Here is a tiny trained network, its code and every weight. The questions are about switching its units off for an input and a class, where a switched-off unit gives its printed mean instead of its output.

import numpy as np


def w(rows, s, z=0):
    codes = np.array(rows[::2]) - 128.0
    scale = np.full(codes.shape[1], s)
    scale[-1] = z or s
    return codes * scale


def norm(h):
    return h / np.sqrt((h * h).mean(-1, keepdims=True) + 1e-5)


def f(y):
    return np.maximum(y, 0)


def log_softmax(a):
    a = a - a.max(-1, keepdims=True)
    return a - np.log(np.exp(a).sum(-1, keepdims=True))


def net(x, mask):
    res = np.array(x, float).reshape(1, 6) / 4 @ E
    u = 0
    for l in range(2):
        y = f(norm(res) @ A[l][:, :-1].T + A[l][:, -1])
        res = res + np.where(mask[u : u + 10], y, B[l][:, -1]) @ B[l][:, :-1]
        u += 10
    return log_softmax(norm(res)[-1] @ U[:, :-1].T + U[:, -1])


A, B = {}, {}
E = w([
[86,183,63,75,122,239,236,130],'x0',
[1,183,76,154,96,119,57,112],'x1',
[173,158,56,138,150,176,2,24],'x2',
[120,83,120,35,132,152,138,196],'x3',
[153,93,56,126,89,133,137,128],'x4',
[92,81,81,235,118,207,87,155],'x5',
],0.0031)
A[0] = w([
[196,95,197,137,147,131,28,134,60],'L0N1',
[91,152,91,34,110,154,163,130,14],'L0N2',
[169,65,84,103,150,209,111,160,75],'L0N3',
[196,127,174,110,141,150,254,144,176],'L0N4',
[33,198,115,181,154,209,112,90,140],'L0N5',
[132,105,73,142,130,113,128,126,59],'L0N6',
[181,112,141,107,146,136,204,127,169],'L0N7',
[176,113,144,245,115,108,175,118,72],'L0N8',
[117,36,133,165,104,136,133,224,100],'L0N9',
[206,142,61,64,119,187,133,75,5],'L0N10',
],0.0092,0.0018)
B[0] = w([
[203,130,126,87,145,99,152,123,220],'L0N1',
[195,140,155,95,139,91,148,141,204],'L0N2',
[86,166,95,134,95,169,115,140,192],'L0N3',
[70,106,124,61,65,145,91,155,254],'L0N4',
[139,159,101,181,61,187,80,136,243],'L0N5',
[122,142,194,102,124,127,152,87,150],'L0N6',
[103,139,131,109,79,166,129,134,209],'L0N7',
[144,151,107,189,157,102,129,124,191],'L0N8',
[81,133,134,191,139,156,85,94,206],'L0N9',
[147,117,111,249,147,116,110,124,206],'L0N10',
],0.012,0.007)
A[1] = w([
[120,89,131,133,143,134,155,113,74],'L1N1',
[32,148,124,187,102,220,144,149,32],'L1N2',
[189,127,124,254,221,123,181,139,43],'L1N3',
[94,63,124,16,148,194,212,166,40],'L1N4',
[103,192,143,166,127,111,216,107,84],'L1N5',
[53,41,164,153,171,131,146,185,98],'L1N6',
[179,154,82,192,178,138,176,119,72],'L1N7',
[195,154,101,132,102,187,147,121,136],'L1N8',
[47,106,73,134,111,98,197,87,77],'L1N9',
[155,144,95,203,163,110,206,84,11],'L1N10',
],0.0089,0.0013)
B[1] = w([
[115,109,135,126,106,132,151,98,128],'L1N1',
[105,175,124,155,77,194,168,164,254],'L1N2',
[175,110,78,110,211,142,127,27,193],'L1N3',
[185,113,148,117,181,40,188,128,173],'L1N4',
[83,132,87,145,109,79,106,80,137],'L1N5',
[134,159,72,156,91,169,114,129,146],'L1N6',
[130,79,165,122,207,129,125,123,182],'L1N7',
[1,67,128,151,158,109,124,123,207],'L1N8',
[92,187,125,151,174,112,95,99,137],'L1N9',
[130,126,157,179,199,70,101,161,163],'L1N10',
],0.011,0.0085)
U = w([
[179,108,118,161,226,111,100,78,37],'0',
[72,167,106,170,59,205,110,154,244],'1',
[152,116,171,2,113,77,176,167,75],'2',
],0.0089,0.0011)

Each question gives the input, the list of numbers given to net, and the class t.
The units are the neurons (one row each of A and B). Each row of codes is followed by its name. A weight is (code - 128) times the scale printed after its matrix; where a second scale follows, it is the last column's (A, B and U).
mask holds one flag per neuron, layer by layer. A switched-off neuron (its flag False) gives its mean, the last column of its row in B, instead of its output. The means were averaged over made-up inputs and are rounded, as every weight is.
A unit's drop is (log p(t) with every unit on - log p(t) with that unit switched off) / (log p(t) with every unit on - log p(t) with every unit switched off).
most important unit: the unit with the biggest drop
top k neurons: the k neurons with the biggest drops, biggest first
k most important neurons of layer l: the k neurons of layer l with the biggest drops, biggest first
drop of u: that unit's drop, to one decimal
input [3,-5,-1,4,4,-6], class 2: 2 most important neurons of layer 0 => (L0N5 L0N2)
input [-2,-6,3,2,2,7], class 0: top 2 neurons => (L0N4 L0N1)
input [-1,0,-1,6,8,-6], class 2: 2 most important neurons of layer 0 => (L0N5 L0N2)
input [2,-4,5,-4,-4,7], class 0: 3 most important neurons of layer 0 => (L0N4 L0N8 L0N7)
input [-5,6,-1,6,-8,-4], class 2: most important unit => L0N10
input [0,0,0,-5,-3,-2], class 0: top 3 neurons => (L0N4 L0N8 L0N7)
input [3,1,3,4,0,-6], class 0: top 2 neurons => (L0N10 L0N2)
input [1,-2,-5,-6,5,-5], class 2: top 2 neurons => (L0N4 L0N5)
input [0,-8,-6,2,-5,-6], class 2: top 2 neurons => (L1N4 L0N5)
input [7,5,-5,8,-7,-1], class 2: top 2 neurons => (L0N2 L1N4)
input [-6,-8,3,-4,3,-7], class 2: drop of L0N9 => 0.1
input [-5,0,5,0,4,5], class 0: drop of L0N4 => 0.6
input [-4,3,-4,-5,4,-5], class 0: drop of L0N4 => 0.4
input [-5,8,2,8,-3,-4], class 2: top neuron => (L0N10)
